Each row has a name. Each piece below is followed by the name of the row it came from, unless a question asks for something else. Each question is about the rows just above it. Places in a row count from 0.

[183  70  97 135 142 175 156 122 173  84 103 132 134 141 132 118 100 165
 144 135] -> (111)
[159 136 115  90 145 132  95  97 153 102 110 170  75 143  96 134 146 200
 130 118] -> (112)
[150 115 151  85 123 127 134 147  92 150 117 161 183 184 132 113  58 128
 138 119] -> (122)
[ 75 143  96 131 146 200 130 132 116 158 143 102 194 170 131 168  83 115
 155 146] -> (69)
Row and place where [175 156 122 173  84 103 132 134 141 132 118] starts: -> (111), 5
Where does [ 70  97 135 142] start? Give its row and place. -> (111), 1
Row and place where [136 115  90 145 132  95  97] starts: -> (112), 1
Row and place where [ 75 143  96 134 146 200 130] starts: -> (112), 12
The row with [ 75 143  96 131 146 200 130 132 116 158 143 102 194 170 131 168  83 115
 155 146] is -> (69)
Where does [ 85 123] start? Give its row and place. -> (122), 3
[ 97 153 102 110 170] begins in row and place -> (112), 7

[ 99 153 101 152 152 154  99 100 153 100 101 152  99  99] -> (3)
[ 81 193 193  55 193  55 193 190 164  90  91 162  89  89] -> (133)
[188  55 193  55  55  83 193 193  55 193 190  55 194 193] -> (99)
[130 129 128 129 128 118 128 128 129 128 129 128 128 128] -> (124)
[134 127 132 127 126 115 132 132 127 132 133 126 132 132] -> (121)
[ 55  55  83 193 193  55 193 190] begins in row and place -> (99), 3
Row and place where [127 132 127 126 115 132] starts: -> (121), 1
[ 83 193 193  55 193] begins in row and place -> (99), 5
Where does [154  99 100 153 100 101 152] start? Give its row and place. -> (3), 5
[115 132 132] begins in row and place -> (121), 5
Which row holds [130 129 128 129 128 118 128 128 129 128 129 128 128 128]? -> (124)
Row and place where [154  99 100 153 100] starts: -> (3), 5

[111 153 117 139 134 112 127 112 119 133 139 121 108 144 113 135 121 111
 138 137 118 129 133 119 127 144 123 118 142 125 138 130 138 144 128 139
 116 133 145 114 140 136 123 120 148 112 124 140 145 139 129 134 133 140
 126 123 140 128 133 146 130] -> (34)
[109 186 116 143 135  88 112 116 133 178 185  98  60 131  60 119 125  86
 126 172 112 117 181  84 140 181  96 127 152 125 140 151 142 142 106 200
 131 142 170 113 167 162 126 134 106 132 118 149 185 158  74 102 153 151
 155 115 136 131 150 130 142] -> (50)
[ 74 206 126 146 134 113 140 118 143 160 160 102  81 124  97 140 122  89
 135 130  97 132 164 102 140 164 138 124 136 128 131 118 137 145 149 157
 127 137 145 110 148 120 123 136 112 140 119 152 159 155 109 133 156 170
 128 142 120 154 126 159 128] -> (80)
Row and place where [127 144 123 118 142 125] starts: -> (34), 24
Where does [148 120 123 136 112 140] start? Give its row and place. -> (80), 40
Row and place where [186 116 143 135  88 112 116 133 178] starts: -> (50), 1
Where does [181  84] start? Give its row and place. -> (50), 22
Where does [134 106 132 118 149] start? Give its row and place. -> (50), 43

[110 111 107  89 124 103  98 167  66  97 115 156 157  48 172 115 189 152
 128 150 110 145] : (101)
[149  94 101 110 148 115  57 149 120 143 127 127  86 115 133 112 120 160
 137 126 124 163] : (91)
[110 111 107  89 124 103  98 167  66  97 115 156 157  48 172 115 117 152
 128 150 110 145] : (36)
[110 111 107  89 124 137 190 142 109 127 141 121  95 152 150  48 128 110
 172 115 189  78] : (18)
[142 187 151 118 106 137 127 194 128 190 142 146 121  95 141 109  81 151
 133 168 129 139] : (75)
Row and place where [137 127 194 128 190 142 146 121  95 141 109] starts: -> (75), 5
[142 187 151 118 106 137 127 194 128 190 142 146] begins in row and place -> (75), 0
Row and place where [ 48 172 115 189 152 128 150 110] starts: -> (101), 13
Row and place where [ 94 101 110 148 115  57 149 120] starts: -> (91), 1
which: [110 111 107  89 124 103  98 167  66  97 115 156 157  48 172 115 189 152
 128 150 110 145] -> (101)
Row and place where [189 152] starts: -> (101), 16

[ 93 100 155  88 132 169 157 127 127 120 122 119  60 155  97 175 106 183
 159 142  88 140 132 116 152  89] = (94)
[ 76 112 158 107 143 159 145 110 117 140  90 135  81 154  95 169  76 197
 171 152 112 127 138 112 127 102] = (61)
[ 97 140 110  90 125  85 150 117 126  84 143 166 108  67 155 116 151  76
 111  67 112 127 127 142 149 115] = (155)
[124 141 139 180 145 127  96 110 114 178  78 135 179 149 115 119  75 166
 152 166 162 124 136 116  77 161] = (174)
[ 52 125 145  85 142 122 158  97 113 111  92 165  72 108 113 158  85 163
 163 108 140  94 138 122 134  97] = (11)
[198 135 117 184 118 136  90 150 138 159 144  93 194 157 136  99 149 111
 104 161 125 161 120 130 106 164] = (89)
[163 108 140  94 138 122 134  96 141  80 176 118  70 111 135 144 176  97
 109  94  89 133 120 136 182  90] = (84)
[159 152 115 190 132 104  88 124 124 164 107 132 209 129 140  89 118 113
 118 143 170 125 128 131  82 176] = (38)
[138  99 136  81 113 165 158 152 143  99 171 100  66 144 120 158 164 131
 122 124  69 154 122 128 178  89] = (154)
The row with [ 76 112 158 107 143 159 145 110 117 140  90 135  81 154  95 169  76 197
 171 152 112 127 138 112 127 102] is -> (61)
Row and place where [163 108 140  94 138 122 134  97] starts: -> (11), 18
Where does [111 135 144 176  97 109  94  89 133 120 136] start? Give its row and place. -> (84), 13
[118 136] begins in row and place -> (89), 4

[147 199 148 102] = (145)
[141  71 152 137] = (7)
[111 185  91 136] = (49)
[113 103 131  92] = (120)
[150  98 162 129] = (39)
Row and place where [141  71] starts: -> (7), 0
[131  92] begins in row and place -> (120), 2
[185  91 136] begins in row and place -> (49), 1

